Below is a small trained network, with its code and all its weights. Each question gives an input and a class and asks what happens when units are switched off, that is, made to give their printed mean instead of their output.

import numpy as np


def w(rows, s, z=0):
    codes = np.array(rows[::2]) - 128.0
    scale = np.full(codes.shape[1], s)
    scale[-1] = z or s
    return codes * scale


def norm(h):
    return h / np.sqrt((h * h).mean(-1, keepdims=True) + 1e-5)


def f(y):
    return np.maximum(y, 0)


def log_softmax(a):
    a = a - a.max(-1, keepdims=True)
    return a - np.log(np.exp(a).sum(-1, keepdims=True))


def net(x, mask):
    res = np.array(x, float).reshape(1, 4) / 4 @ E
    u = 0
    for l in range(3):
        y = f(norm(res) @ A[l][:, :-1].T + A[l][:, -1])
        res = res + np.where(mask[u : u + 4], y, B[l][:, -1]) @ B[l][:, :-1]
        u += 4
    return log_softmax(norm(res)[-1] @ U[:, :-1].T + U[:, -1])


A, B = {}, {}
E = w([
[149,10,81,116,84,101],'x0',
[113,122,122,211,74,191],'x1',
[136,133,91,138,106,104],'x2',
[204,162,97,117,142,208],'x3',
],0.011)
A[0] = w([
[220,152,37,222,63,195,14],'0.n1',
[160,154,44,24,168,172,150],'0.n2',
[248,6,105,2,221,217,5],'0.n3',
[164,21,36,19,178,182,85],'0.n4',
],0.0038,0.0016)
B[0] = w([
[103,21,45,207,139,243,231],'0.n1',
[155,231,143,215,72,22,220],'0.n2',
[236,101,255,131,232,212,251],'0.n3',
[174,182,78,32,97,110,243],'0.n4',
],0.0064,0.0027)
A[1] = w([
[122,180,49,254,70,227,201],'1.n1',
[105,209,104,185,190,159,170],'1.n2',
[107,113,147,93,126,117,3],'1.n3',
[109,129,137,111,66,168,30],'1.n4',
],0.0069,0.0031)
B[1] = w([
[199,107,93,107,2,240,254],'1.n1',
[152,129,135,139,62,163,199],'1.n2',
[64,69,124,200,144,123,131],'1.n3',
[240,162,136,58,144,157,132],'1.n4',
],0.0092,0.0067)
A[2] = w([
[64,133,94,194,193,177,1],'2.n1',
[26,40,118,40,163,94,234],'2.n2',
[132,2,185,166,111,148,48],'2.n3',
[164,125,29,92,196,52,224],'2.n4',
],0.0087,0.0033)
B[2] = w([
[67,209,21,33,105,1,128],'2.n1',
[20,168,137,247,10,159,253],'2.n2',
[51,205,194,17,76,164,205],'2.n3',
[113,62,207,181,81,252,218],'2.n4',
],0.0048,0.0057)
U = w([
[234,11,79,89,172,110,6],'0',
[79,136,171,11,159,128,84],'1',
[78,102,38,219,237,140,4],'2',
[89,103,55,89,139,88,4],'3',
[2,91,145,183,40,66,233],'4',
[168,97,54,176,10,237,252],'5',
[155,242,155,100,141,186,103],'6',
],0.0072,0.0034)

Each question gives the input, the list of numbers given to net, and the class t.
The units are the neurons (one row each of A and B). Each row of codes is followed by its name. A weight is (code - 128) times the scale printed after its matrix; where a second scale follows, it is the last column's (A, B and U).
mask holds one flag per neuron, layer by layer. A switched-off neuron (its flag False) gives its mean, the last column of its row in B, instead of its output. The means were averaged over made-up inputs and are rounded, as every weight is.
A unit's drop is (log p(t) with every unit on - log p(t) with that unit switched off) / (log p(t) with every unit on - log p(t) with every unit switched off).
The circuit of an input: a set's keep is (log p(t) with only the set's units on - log p(t) with every unit switched off) / (log p(t) with every unit on - log p(t) with every unit switched off). Starting from all 12 units, units are removed one at a time, each time the one whose removal leaves the highest keep (on an exact tie, the one counted first), for as long as the keep stays at least 0.8.
circuit, biggest first: the units of the circuit, biggest drop first
unit that matters most: the unit with the biggest drop
k most important neurons: the k neurons with the biggest drops, biggest first
k most important neurons of layer l: the k neurons of layer l with the biggest drops, biggest first
input [1,-8,7,-3], class 4: circuit, biggest first => [1.n1; 2.n2]
input [5,0,-4,-2], class 4: circuit, biggest first => [1.n1; 2.n2]
input [-1,-6,-8,-3], class 4: circuit, biggest first => [2.n2; 1.n1]
input [1,0,-2,1], class 1: unit that matters most => 0.n3
input [7,-2,6,4], class 0: 2 most important neurons of layer 0 => [0.n3; 0.n4]
input [3,-5,-4,1], class 0: 2 most important neurons => [0.n3; 2.n3]
input [2,-4,-2,6], class 0: circuit, biggest first => [2.n2; 1.n1]
input [4,-2,2,4], class 0: 3 most important neurons => [0.n3; 2.n2; 1.n1]
input [5,-4,-8,-3], class 4: circuit, biggest first => [2.n2; 1.n1]
input [-2,2,-5,-3], class 1: 2 most important neurons of layer 0 => [0.n1; 0.n2]
input [3,-6,6,-2], class 4: 2 most important neurons => [1.n1; 2.n2]
input [3,-6,8,7], class 0: 2 most important neurons of layer 1 => [1.n1; 1.n2]
input [6,-8,7,-3], class 4: 2 most important neurons of layer 2 => [2.n2; 2.n4]
input [3,-5,3,5], class 0: most important neuron of layer 0 => [0.n3]
